Each row has a class, written after it, and each block has its own classes.
[  4   8  -9 -12   8  25  12   0 -13  14  12 -15 -12  -1   6  19  35  14
 -21   6  11  -3   0  25   1  13  -7   3  12  10 -12  -5  41]	debut
[ -4  -1   1  -6  11  15   8   6  -6  16  21  -5  -4   2  26  10  16   5
 -12  10   6   6   6  23  -5  14  -3  -1  20  -4   0 -12  14]	debut
[ -3   4  -4   6   9  16  12   3  -4   3  22  -5  -6   2   9  17  46   1
 -17  11  -4 -13  -8  35 -16  16   6  -1  32  27  -4 -13  32]	debut
[  5   8   7  -5 -20  46  24 -15  -4   2  16  -4  -6   0 -18  -8   5 -19
   0   7  -2 -12  -5   5 -14  -4   4 -13 -35  27  11   4  23]	veb
[  7  -3 -12 -14 -10  19   9  -1  -9  -2   4   2  -9  -6  -7   3  11  14
   9   0   9  -8  10   2 -20  -7   3  -9 -18  16  -4   0  20]	veb
[  2   4 -11   0  21   7  13  -2 -12  12  19 -16  -5   0   9  19  33   3
 -15   9  -2  -5  -2  36   3  12  -2   5  38   8 -11 -10  40]	debut
[  0   1  -3 -20   7   8   7  13 -11   7  17   6  -3   0  -1   4  21   4
 -16   6   0  -9   3  14   4   6   0  -3  10   4   5  -9  14]	debut
[  5  -6  -1 -14   5   2   2   2  -4   8   4  -1  -5  -2   2  12  32   0
 -17   0   7 -14 -18  21   9  25   0   3  31  17   7  -2  -3]	debut
[ 10   6  -7 -18 -22  20  15  -4   0  16  17  -6  -1  -2 -12 -10  15   6
  -3   9 -27  -6  13 -11   0   0   5  -4 -21  31  21   9  11]	veb
[  2   2   0  -2   8   2   9   7  -2   2  13  -4   2   1  11   9  17   6
 -12   8   0  -2  -1  17   0  -2   2  -1  17  -6   4  -9   4]	debut
[  5  -6  -7 -15  -1  64  15 -18  -8  35  22 -12  -4  -3  -7  -5  11   9
   5   5 -18  16  11  25  10   1   2 -10   5   4  -3  -4  57]	veb
[ 14  -6  -1  -8  -8  69  36  -4   0  23  18  -3 -13  -2   1  -5  16  -5
  10  17   0  11  13  24   6  19  -4  -4 -19  16   6   7  35]	veb

Next block, with new classes.
[  1  -2  16   4  -2   2   0   2  -2  -1  -1   1   1   0   4   9  -2   5
  -8   3   3   1   2  -1   3  -3  -4  10   5  -2 -15   3   3]	damat
[  3  -4   0   6   2   4   0 -14   3 -18 -16   3  10   4   5  -4   3 -11
 -11   9   3   1  -3   0   3  14   3  16  -4  -1 -32   2   4]	nal
[  0  -2   3   7   3   4   1  -9   2 -12 -11   3   7   2   5  -1   0  -4
  -8   6   1   1   0   0   3   9   0  12  -1  -5 -28   1   6]	nal
[  0  -3  -5   6   3   3  -1  -6   1 -12  -6   3   3   2   4   2   0   4
  -5   4  -2   1   1  -2   0   2   0  13  -1  -2 -12   0   6]	nal
[  0   2  18   0   2   0   0 -10   7 -18  -1   5   4  -3  -2   5   0   4
  -5   3  -3  -2   2   1   1   2  -7  28  -7   3 -29  -3   6]	tur
[  2  -8 -24   5   5   3  -2  -5   0 -23   5   0  -1  -9   6  -4   2  11
 -10   6 -27   2   4  -3  -4   4   2   2  -3   9 -29  -5   8]	nal
[ -3   0   1   1   2  -1   1  -1   2  -1  -1  -3  -1  -3   0   4   2  11
   3  -1  -6   0   0  -1   1   0   1   4  -2  -4 -11   3   7]	tur
[-1 -2 -2  4  3  2 -1 -5 -4 -6 -9  1  0  2  3  4  1  2 -5  6  3  4  0 -3
  2  2  5  9  2 -6 -6  4  6]	damat
[ -1   0 -15   0  -3   0  -3   2  -6   4   8   1   1   2   0   0  -2  -3
   1  -1   7   3   2   0   0   2  -1  -6  -2   5  15   1   2]	damat
[  0  -1   3  -2  -2  -2  -3   3  -6  -7  11   0  -6  -2   4   7  -2   9
 -12   5  -5   0   2  -4   0  -1   1   5   2   7  -1  -2   1]	damat
[  1  -2   5  -1  -6   0  -5  -1  -6  -3  11   3   1   3   3   6  -3  -4
 -11   3  12  -1   1   2   2   4  -5   5  -2   8   5   4  -1]	damat
[ -1  -2  -2   3   3   0   2   1   6  -4  -6  -3   4  -4   4  -1   0  11
   5  -2 -15   0   3   0  -1  -2  -5   7  -3  -2 -21  -4   8]	tur
[ -1  -8  17   2   5   3   3  -4   8  -9  -8   4  -3  -4  -3   2   4  15
   3   1 -13   0   2  -1   0  -4  -3  17   1  -5 -25  -3   8]	tur
[  0  -6   0   5  -2   2  -3  -4  -5  -7   4   2   1   0   8   7  -3   7
 -13   6   4   2   2  -2   3   6  -2  12   0   5 -22   1   9]	nal
[ -8   6  15  20  34  11  10 -44  44 -42  -2  44  -9 -17 -44 -13  28  29
  44 -21 -27   2  14   5  -5 -14 -19  44 -20  -6 -44   4  44]	tur
[  0  -2  10   7   2   3  -2  -4   1 -12   0   9   4   0   4   6  -3   2
  -4   3   3  -2   3   0   0  -2 -12  21  -4   3 -13   1   5]	damat
[ -1   1  20   4   3   4   3   2   9  -8 -10   1   5  -1   3   3  -3  10
   1   0 -10  -2   2  -2   1  -3 -10  19  -2  -4 -27  -4   6]	tur
[  1  -4  23  14   3   6   5 -10   6  -4  -8   8   4  -4   1   3   2   6
   2  -2  -2   1   3   0   3  -5  -8  13   5  -4 -37   4  10]	tur
[  1   1   1   5   0   3   0  -5   4  -7  -5   4   4   1   0  -2  -1  -1
   0  -2   1   0   1   2   1   1  -6   6  -2   2 -15  -1   1]	damat
[ -3   4  22 -11  -9 -12  -8   8 -27  25  44   4 -36  -3  -6  28   1  22
 -20   4  23   1   4  -5   7 -13   8  -4  17  20  44   8  -4]	tur
[ -4   0 -19  -1   0  -4  -2  18  -9  11  16 -10  -6  -5   7  12  -1  30
   4  -2 -13   1   6  -5   0  -7  -4  -7   2   3  13  -2  11]	tur
[ -1   0 -12  -1   0  -4  -3   0  -5  -1  -1  -5   0   0   3   5   1   6
  -4   5   3   4  -2  -3   4   5   7   1  -1  -1   3   2   4]	nal
[  0  -3  -4   6   2   1  -2 -12   5 -26  -3   7   8   0   3   0  -1   1
  -8   5  -5  -1   3   0  -2   7 -11  20 -12   6 -29  -2   8]	nal
[  1  -2  -3   8   2   2  -1  -6   4 -12  -4   4   5  -1   5   1   0  -3
  -7   4  -3   1   2  -1   0   4  -4  11  -5   1 -21  -7   6]	nal
[-2  0 14  0  1  0 -1 -6  1 -4  4  9 -5 -2 -5  7 -1  9  2  0 -2  0  3  0
  0 -8 -5 16  0  3  1  1  4]	tur
